Here is a tiny trained network, its code and every weight. The questions are about switching its units off for an input and a target symbol, where a switched-off unit gives its printed mean instead of its output.

import numpy as np


def w(rows, s, z=0):
    codes = np.array(rows[::2]) - 128.0
    scale = np.full(codes.shape[1], s)
    scale[-1] = z or s
    return codes * scale


def norm(h):
    return h / np.sqrt((h * h).mean(-1, keepdims=True) + 1e-5)


def f(y):
    return np.maximum(y, 0)


def softmax(a):
    e = np.exp(a - a.max(-1, keepdims=True))
    return e / e.sum(-1, keepdims=True)


def log_softmax(a):
    a = a - a.max(-1, keepdims=True)
    return a - np.log(np.exp(a).sum(-1, keepdims=True))


def net(x, mask):
    ids = ['βγζηθλμπστφψω'.index(c) for c in x.split()]
    T = len(ids)
    res = E[ids] + P[:T]
    u = 0
    for l in range(3):
        q, k, v = (norm(res) @ M[l].T for M in (Q, K, V))
        z = softmax(np.where(np.tri(T) > 0, q @ k.T / 4**0.5, -1e9)) @ v
        res = res + np.where(mask[u], z, O[l][:, -1]) @ O[l][:, :-1]
        u += 1
        y = f(norm(res) @ A[l][:, :-1].T + A[l][:, -1])
        res = res + np.where(mask[u : u + 4], y, B[l][:, -1]) @ B[l][:, :-1]
        u += 4
    return log_softmax(norm(res)[-1] @ U[:, :-1].T + U[:, -1])


Q, K, V, O, A, B = {}, {}, {}, {}, {}, {}
E = w([
[156,109,22,110],'β',
[86,217,138,178],'γ',
[95,156,28,76],'ζ',
[52,203,152,68],'η',
[98,155,253,167],'θ',
[79,210,74,147],'λ',
[176,75,73,159],'μ',
[182,99,107,216],'π',
[134,140,43,163],'σ',
[49,199,221,137],'τ',
[82,127,211,31],'φ',
[160,74,52,154],'ψ',
[146,153,101,204],'ω',
],0.014)
P = w([
[106,170,89,179],'0',
[159,14,133,31],'1',
[134,196,112,156],'2',
[113,71,105,115],'3',
[162,188,118,128],'4',
[82,63,103,136],'5',
[204,205,135,95],'6',
[50,32,94,144],'7',
[253,184,151,64],'8',
],0.018)
Q[0] = w([
[112,86,138,76],'0.h0',
[184,228,140,72],'0.h0',
[254,226,155,98],'0.h0',
[31,102,113,190],'0.h0',
],0.017)
K[0] = w([
[144,177,108,153],'0.h0',
[31,41,94,121],'0.h0',
[20,8,117,165],'0.h0',
[197,174,143,94],'0.h0',
],0.015)
V[0] = w([
[141,115,193,254],'0.h0',
[229,78,216,151],'0.h0',
[95,155,78,58],'0.h0',
[11,123,238,54],'0.h0',
],0.013)
O[0] = w([
[22,221,125,94,155],'0.h0',
[108,179,172,8,1],'0.h0',
[177,42,87,169,149],'0.h0',
[41,48,132,105,118],'0.h0',
],0.016,0.0055)
A[0] = w([
[108,126,141,159,234],'0.n0',
[227,95,130,166,135],'0.n1',
[115,227,147,69,173],'0.n2',
[132,118,6,86,255],'0.n3',
],0.017,0.0076)
B[0] = w([
[56,66,190,68,218],'0.n0',
[135,171,223,73,251],'0.n1',
[165,15,93,1,219],'0.n2',
[89,133,255,130,231],'0.n3',
],0.011)
Q[1] = w([
[184,119,215,127],'1.h0',
[120,74,57,162],'1.h0',
[130,8,155,35],'1.h0',
[84,113,103,144],'1.h0',
],0.014)
K[1] = w([
[182,152,59,188],'1.h0',
[87,56,110,129],'1.h0',
[10,169,17,169],'1.h0',
[130,94,95,120],'1.h0',
],0.012)
V[1] = w([
[155,190,130,106],'1.h0',
[129,130,145,123],'1.h0',
[110,123,67,106],'1.h0',
[128,90,249,74],'1.h0',
],0.014)
O[1] = w([
[98,69,134,153,129],'1.h0',
[116,124,131,117,150],'1.h0',
[172,127,164,194,38],'1.h0',
[113,157,248,56,253],'1.h0',
],0.012,0.005)
A[1] = w([
[113,119,11,210,4],'1.n0',
[113,126,204,162,7],'1.n1',
[52,149,65,156,78],'1.n2',
[217,142,109,181,181],'1.n3',
],0.012,0.004)
B[1] = w([
[79,47,92,145,153],'1.n0',
[139,161,227,130,239],'1.n1',
[145,113,92,61,153],'1.n2',
[163,106,134,7,255],'1.n3',
],0.012,0.0035)
Q[2] = w([
[140,161,3,218],'2.h0',
[142,159,126,176],'2.h0',
[92,190,99,201],'2.h0',
[150,146,114,120],'2.h0',
],0.026)
K[2] = w([
[158,107,250,67],'2.h0',
[133,124,168,109],'2.h0',
[160,75,219,61],'2.h0',
[112,144,170,122],'2.h0',
],0.024)
V[2] = w([
[106,53,239,7],'2.h0',
[93,46,83,156],'2.h0',
[153,158,230,243],'2.h0',
[234,21,122,57],'2.h0',
],0.017)
O[2] = w([
[130,24,163,105,2],'2.h0',
[89,108,65,250,222],'2.h0',
[17,202,177,125,158],'2.h0',
[165,114,253,157,18],'2.h0',
],0.02,0.0038)
A[2] = w([
[175,49,105,123,38],'2.n0',
[95,61,6,103,3],'2.n1',
[127,75,93,98,73],'2.n2',
[75,56,149,93,128],'2.n3',
],0.018,0.015)
B[2] = w([
[78,164,197,108,156],'2.n0',
[121,151,252,73,168],'2.n1',
[96,161,152,124,161],'2.n2',
[112,167,209,134,255],'2.n3',
],0.027,0.0079)
U = w([
[218,163,154,142,166],'β',
[93,129,137,188,225],'γ',
[196,103,142,197,185],'ζ',
[79,43,162,219,106],'η',
[14,114,129,28,23],'θ',
[148,135,185,224,113],'λ',
[184,188,140,75,79],'μ',
[183,162,81,21,101],'π',
[190,191,178,153,161],'σ',
[1,96,168,169,15],'τ',
[100,2,108,104,213],'φ',
[148,242,146,100,64],'ψ',
[123,115,51,109,254],'ω',
],0.018,0.0096)

Each question gives the input, a string of symbols that net reads in full, and the target symbol t.
The units are the heads (4 rows each of Q, K, V and O) and the neurons (one row each of A and B). Each row of codes is followed by its name. A weight is (code - 128) times the scale printed after its matrix; where a second scale follows, it is the last column's (O, A, B and U).
mask holds one flag per unit, layer by layer, with each layer's heads first. A switched-off unit (its flag False) gives its mean, the last column of its rows in O or B, instead of its output. The means were averaged over made-up inputs and are rounded, as every weight is.
A unit's drop is (log p(t) with every unit on - log p(t) with that unit switched off) / (log p(t) with every unit on - log p(t) with every unit switched off).
The circuit of an input: a set's keep is (log p(t) with only the set's units on - log p(t) with every unit switched off) / (log p(t) with every unit on - log p(t) with every unit switched off). Starting from the 12 units with the biggest drops (on a tie, the unit counted first), units are removed one at a time, each time the one whose removal leaves the highest keep (on an exact tie, the one counted first), for as long as the keep stays at least 0.8.
circuit, biggest first: the units of the circuit, biggest drop first
most important unit: the unit with the biggest drop
k most important neurons: the k neurons with the biggest drops, biggest first
top k neurons in layer l: the k neurons of layer l with the biggest drops, biggest first
input τ μ ω, target θ: most important unit => 2.h0
input γ θ σ ω θ β θ η γ, target ω: circuit, biggest first => (2.h0, 1.h0, 0.h0)
input λ ζ σ β θ π γ γ, target γ: circuit, biggest first => (0.h0, 1.h0, 2.h0, 1.n0)
input θ γ η γ θ θ, target φ: 3 most important neurons => (0.n2, 0.n1, 0.n3)
input γ θ β θ β ω θ θ ζ, target ω: circuit, biggest first => (2.h0, 0.h0, 0.n1, 1.h0)
input π σ β, target π: circuit, biggest first => (2.h0, 0.h0)
input λ γ σ, target γ: 4 most important neurons => (0.n2, 1.n0, 0.n3, 1.n3)
input σ θ θ, target θ: 4 most important neurons => (0.n2, 0.n1, 0.n3, 2.n3)
input γ σ λ σ γ γ σ, target ω: circuit, biggest first => (2.h0, 0.h0, 0.n1)
input θ γ λ λ ψ β, target φ: 2 most important neurons => (0.n1, 0.n2)
input ω γ γ θ θ θ ψ τ, target ζ: top 3 neurons in layer 1 => (1.n0, 1.n2, 1.n3)
input γ ζ β θ τ γ, target ω: circuit, biggest first => (2.h0, 0.h0, 0.n1, 1.h0)
input θ θ β π, target φ: 3 most important neurons => (1.n3, 0.n1, 0.n2)
input λ θ θ β ζ θ, target γ: 3 most important neurons => (0.n2, 0.n3, 0.n1)
input θ σ γ θ, target φ: circuit, biggest first => (2.h0)
input η γ λ φ μ λ φ θ μ, target θ: top 2 neurons in layer 0 => (0.n2, 0.n3)
input ω θ θ θ ψ θ θ σ ψ, target ζ: 2 most important neurons => (0.n1, 0.n2)
input τ σ γ θ π φ τ σ γ, target θ: circuit, biggest first => (2.h0, 0.n2, 0.n3)
input φ γ θ τ θ, target η: circuit, biggest first => (0.h0, 2.h0)
input γ φ γ φ π ζ θ μ φ, target ω: 2 most important neurons => (0.n1, 2.n3)
input σ σ θ γ ω ω β σ, target ψ: circuit, biggest first => (0.h0, 2.h0)
input λ τ φ, target τ: 4 most important neurons => (0.n2, 0.n3, 1.n0, 1.n3)
input σ θ τ θ μ λ, target ψ: circuit, biggest first => (0.h0)
input θ π γ β τ η, target φ: 2 most important neurons => (0.n2, 0.n3)
input σ λ γ β β θ τ, target θ: 2 most important neurons => (0.n2, 0.n3)
input θ η β σ, target φ: 2 most important neurons => (1.n3, 0.n1)
input σ β σ γ, target ψ: most important neuron => (0.n2)
input λ γ η β, target γ: 3 most important neurons => (0.n2, 0.n3, 0.n1)
input θ θ β β γ ψ, target φ: top 2 neurons in layer 0 => (0.n1, 0.n2)
input ω η τ η β, target ζ: top 2 neurons in layer 0 => (0.n1, 0.n2)
